Here is a tiny trained network, its code and every weight. The questions are about switching its units off for an input and a class, where a switched-off unit gives its printed mean instead of its output.

import numpy as np


def w(rows, s, z=0):
    codes = np.array(rows[::2]) - 128.0
    scale = np.full(codes.shape[1], s)
    scale[-1] = z or s
    return codes * scale


def norm(h):
    return h / np.sqrt((h * h).mean(-1, keepdims=True) + 1e-5)


def f(y):
    return y / 2 * (1 + np.tanh(0.7978845608 * (y + 0.044715 * y**3)))


def log_softmax(a):
    a = a - a.max(-1, keepdims=True)
    return a - np.log(np.exp(a).sum(-1, keepdims=True))


def net(x, mask):
    res = np.array(x, float).reshape(1, 7) / 4 @ E
    u = 0
    for l in range(2):
        y = f(norm(res) @ A[l][:, :-1].T + A[l][:, -1])
        res = res + np.where(mask[u : u + 8], y, B[l][:, -1]) @ B[l][:, :-1]
        u += 8
    return log_softmax(norm(res)[-1] @ U[:, :-1].T + U[:, -1])


A, B = {}, {}
E = w([
[122,135,136,126],'x0',
[130,124,128,128],'x1',
[85,25,173,2],'x2',
[224,112,226,75],'x3',
[128,128,127,127],'x4',
[87,52,202,211],'x5',
[131,125,123,130],'x6',
],0.0056)
A[0] = w([
[100,143,117,21,93],'L0N1',
[183,120,236,156,19],'L0N2',
[231,202,168,169,69],'L0N3',
[134,155,199,254,100],'L0N4',
[211,214,137,113,76],'L0N5',
[125,174,121,132,103],'L0N6',
[10,51,70,225,254],'L0N7',
[129,181,140,250,175],'L0N8',
],0.0091,0.0031)
B[0] = w([
[148,94,49,187,154],'L0N1',
[219,136,61,195,153],'L0N2',
[79,171,199,2,177],'L0N3',
[103,74,63,52,186],'L0N4',
[114,154,200,73,167],'L0N5',
[180,140,157,107,132],'L0N6',
[112,174,162,83,254],'L0N7',
[171,106,76,144,207],'L0N8',
],0.0091,0.0088)
A[1] = w([
[88,213,127,179,85],'L1N1',
[219,76,248,177,58],'L1N2',
[217,65,103,111,64],'L1N3',
[140,185,115,54,110],'L1N4',
[189,254,92,168,85],'L1N5',
[81,187,28,108,134],'L1N6',
[176,54,52,160,253],'L1N7',
[130,211,116,185,93],'L1N8',
],0.0092,0.005)
B[1] = w([
[177,136,73,75,138],'L1N1',
[63,56,89,254,155],'L1N2',
[239,143,39,58,169],'L1N3',
[154,59,50,182,226],'L1N4',
[198,132,181,74,162],'L1N5',
[123,59,177,196,255],'L1N6',
[110,168,171,183,251],'L1N7',
[158,102,74,40,128],'L1N8',
],0.0089,0.0053)
U = w([
[252,119,69,106,2],'0',
[72,80,91,207,154],'1',
[69,199,213,28,231],'2',
],0.013,0.0035)

Each question gives the input, the list of numbers given to net, and the class t.
The units are the neurons (one row each of A and B). Each row of codes is followed by its name. A weight is (code - 128) times the scale printed after its matrix; where a second scale follows, it is the last column's (A, B and U).
mask holds one flag per neuron, layer by layer. A switched-off neuron (its flag False) gives its mean, the last column of its row in B, instead of its output. The means were averaged over made-up inputs and are rounded, as every weight is.
A unit's drop is (log p(t) with every unit on - log p(t) with that unit switched off) / (log p(t) with every unit on - log p(t) with every unit switched off).
The circuit of an input: a set's keep is (log p(t) with only the set's units on - log p(t) with every unit switched off) / (log p(t) with every unit on - log p(t) with every unit switched off). Starting from the 12 units with the biggest drops (on a tie, the unit counted first), units are removed one at a time, each time the one whose removal leaves the highest keep (on an exact tie, the one counted first), for as long as the keep stays at least 0.8.
circuit, biggest first: the units of the circuit, biggest drop first
unit that matters most: the unit with the biggest drop
k most important neurons: the k neurons with the biggest drops, biggest first
top k neurons in layer l: the k neurons of layer l with the biggest drops, biggest first
drop of u: that unit's drop, to one decimal
input [3,-4,-7,4,-6,8,2], class 0: circuit, biggest first	L1N3, L0N4
input [4,-7,-2,-6,-6,0,-6], class 0: unit that matters most	L0N7
input [-1,3,-7,1,-6,7,-2], class 0: top 2 neurons in layer 0	L0N8, L0N2
input [0,4,-6,4,-8,0,-1], class 2: 3 most important neurons	L0N3, L0N5, L0N1
input [5,-7,5,2,1,5,-3], class 1: circuit, biggest first	L1N2, L0N3
input [3,-6,7,8,-2,-8,3], class 0: circuit, biggest first	L0N1, L0N3
input [-6,-1,8,7,6,-7,4], class 0: top 3 neurons in layer 0	L0N1, L0N3, L0N7
input [-3,6,1,6,-8,7,-7], class 1: 3 most important neurons	L1N2, L0N8, L1N7
input [8,5,2,6,6,2,3], class 1: 3 most important neurons	L1N2, L0N4, L0N8
input [-5,0,6,4,-5,3,-1], class 1: 2 most important neurons	L1N2, L0N4
input [6,8,-2,-7,-1,-5,-6], class 0: 2 most important neurons	L0N4, L1N5
input [6,-1,-7,4,1,-1,4], class 2: 2 most important neurons	L0N3, L0N5
input [-6,6,8,-1,-6,-6,6], class 1: top 2 neurons in layer 1	L1N7, L1N5
input [8,1,-5,-5,-1,-2,7], class 0: circuit, biggest first	L1N5
input [-8,-8,-3,4,1,-1,-3], class 2: 2 most important neurons	L0N3, L0N5
input [1,7,-4,4,-7,7,-2], class 0: 2 most important neurons	L0N4, L1N3
input [3,4,-6,7,4,-1,-1], class 2: top 2 neurons in layer 0	L0N3, L0N5
input [5,0,0,1,8,4,2], class 0: top 2 neurons in layer 1	L1N3, L1N2
input [0,-8,6,-6,6,7,-3], class 2: drop of L0N7	0.1
input [-6,7,-3,6,2,-8,8], class 2: drop of L0N3	0.2
input [-5,-4,-3,7,-2,-4,6], class 2: drop of L0N4	0.0
input [2,-1,-3,2,1,7,6], class 0: unit that matters most	L1N3
